Below are the code and all the weights of a small trained network. Each question names an input and a class and asks about switching units off, where a switched-off unit gives its printed mean instead of its output.

import numpy as np


def w(rows, s, z=0):
    codes = np.array(rows[::2]) - 128.0
    scale = np.full(codes.shape[1], s)
    scale[-1] = z or s
    return codes * scale


def f(y):
    return y / 2 * (1 + np.tanh(0.7978845608 * (y + 0.044715 * y**3)))


def log_softmax(a):
    a = a - a.max(-1, keepdims=True)
    return a - np.log(np.exp(a).sum(-1, keepdims=True))


def net(x, mask):
    res = np.array(x, float).reshape(1, 4) / 4 @ E
    y = f(res @ A[0][:, :-1].T + A[0][:, -1])
    res = res + np.where(mask, y, B[0][:, -1]) @ B[0][:, :-1]
    return log_softmax(res[-1] @ U[:, :-1].T + U[:, -1])


A, B = {}, {}
E = w([
[67,94,243],'x0',
[122,112,103],'x1',
[118,117,129],'x2',
[28,52,2],'x3',
],0.0093)
A[0] = w([
[165,148,96,195],'N0',
[177,97,22,213],'N1',
[122,123,131,134],'N2',
[216,205,225,169],'N3',
[180,94,43,193],'N4',
[249,48,156,34],'N5',
[14,53,249,212],'N6',
[114,224,179,253],'N7',
[211,146,120,193],'N8',
[164,148,166,34],'N9',
],0.011,0.0036)
B[0] = w([
[99,225,218,157],'N0',
[77,161,174,203],'N1',
[141,128,137,129],'N2',
[69,117,41,246],'N3',
[79,146,111,186],'N4',
[40,1,2,149],'N5',
[105,231,65,233],'N6',
[37,153,160,193],'N7',
[64,138,163,176],'N8',
[139,5,41,150],'N9',
],0.0066,0.013)
U = w([
[102,215,138,119],'0',
[59,2,95,142],'1',
[91,142,180,253],'2',
[88,133,146,150],'3',
[168,130,209,109],'4',
[177,41,227,13],'5',
[141,33,242,8],'6',
[195,52,203,14],'7',
],0.012,0.0054)

Each question gives the input, the list of numbers given to net, and the class t.
The units are the neurons (one row each of A and B). Each row of codes is followed by its name. A weight is (code - 128) times the scale printed after its matrix; where a second scale follows, it is the last column's (A, B and U).
mask holds one flag per neuron, in row order. A switched-off neuron (its flag False) gives its mean, the last column of its row in B, instead of its output. The means were averaged over made-up inputs and are rounded, as every weight is.
A unit's drop is (log p(t) with every unit on - log p(t) with that unit switched off) / (log p(t) with every unit on - log p(t) with every unit switched off).
The circuit of an input: a set's keep is (log p(t) with only the set's units on - log p(t) with every unit switched off) / (log p(t) with every unit on - log p(t) with every unit switched off). Starting from all 10 units, units are removed one at a time, each time the one whose removal leaves the highest keep (on an exact tie, the one counted first), for as long as the keep stays at least 0.8.
circuit, biggest first: the units of the circuit, biggest drop first
unit that matters most: the unit with the biggest drop
k most important neurons: the k neurons with the biggest drops, biggest first
drop when u is switched off: that unit's drop, to one decimal
input [4,8,6,5], class 3: unit that matters most	N6
input [1,-6,-2,-6], class 1: circuit, biggest first	(N3; N9; N5)
input [-5,6,-6,-8], class 1: circuit, biggest first	(N5; N3)
input [-7,0,-1,6], class 0: circuit, biggest first	(N1; N0)
input [3,-2,-1,-4], class 1: 3 most important neurons	(N3; N9; N0)
input [-5,-4,6,-7], class 1: 4 most important neurons	(N5; N3; N9; N6)
input [-4,0,-6,4], class 2: 2 most important neurons	(N6; N3)
input [-5,-1,-7,3], class 2: circuit, biggest first	(N6; N3; N1)
input [-5,5,-5,-6], class 1: circuit, biggest first	(N5; N6)
input [-5,-2,0,-7], class 1: 2 most important neurons	(N5; N3)
input [2,-3,-5,-6], class 1: 3 most important neurons	(N3; N9; N5)
input [-3,-3,6,4], class 2: 2 most important neurons	(N3; N5)
input [-6,7,-7,3], class 2: 2 most important neurons	(N6; N3)
input [-6,7,7,3], class 2: most important neuron	(N6)
input [8,-8,5,-3], class 0: drop when N6 is switched off	1.2
input [8,7,-6,-4], class 0: drop when N6 is switched off	1.4
input [8,6,-4,0], class 0: drop when N6 is switched off	1.0
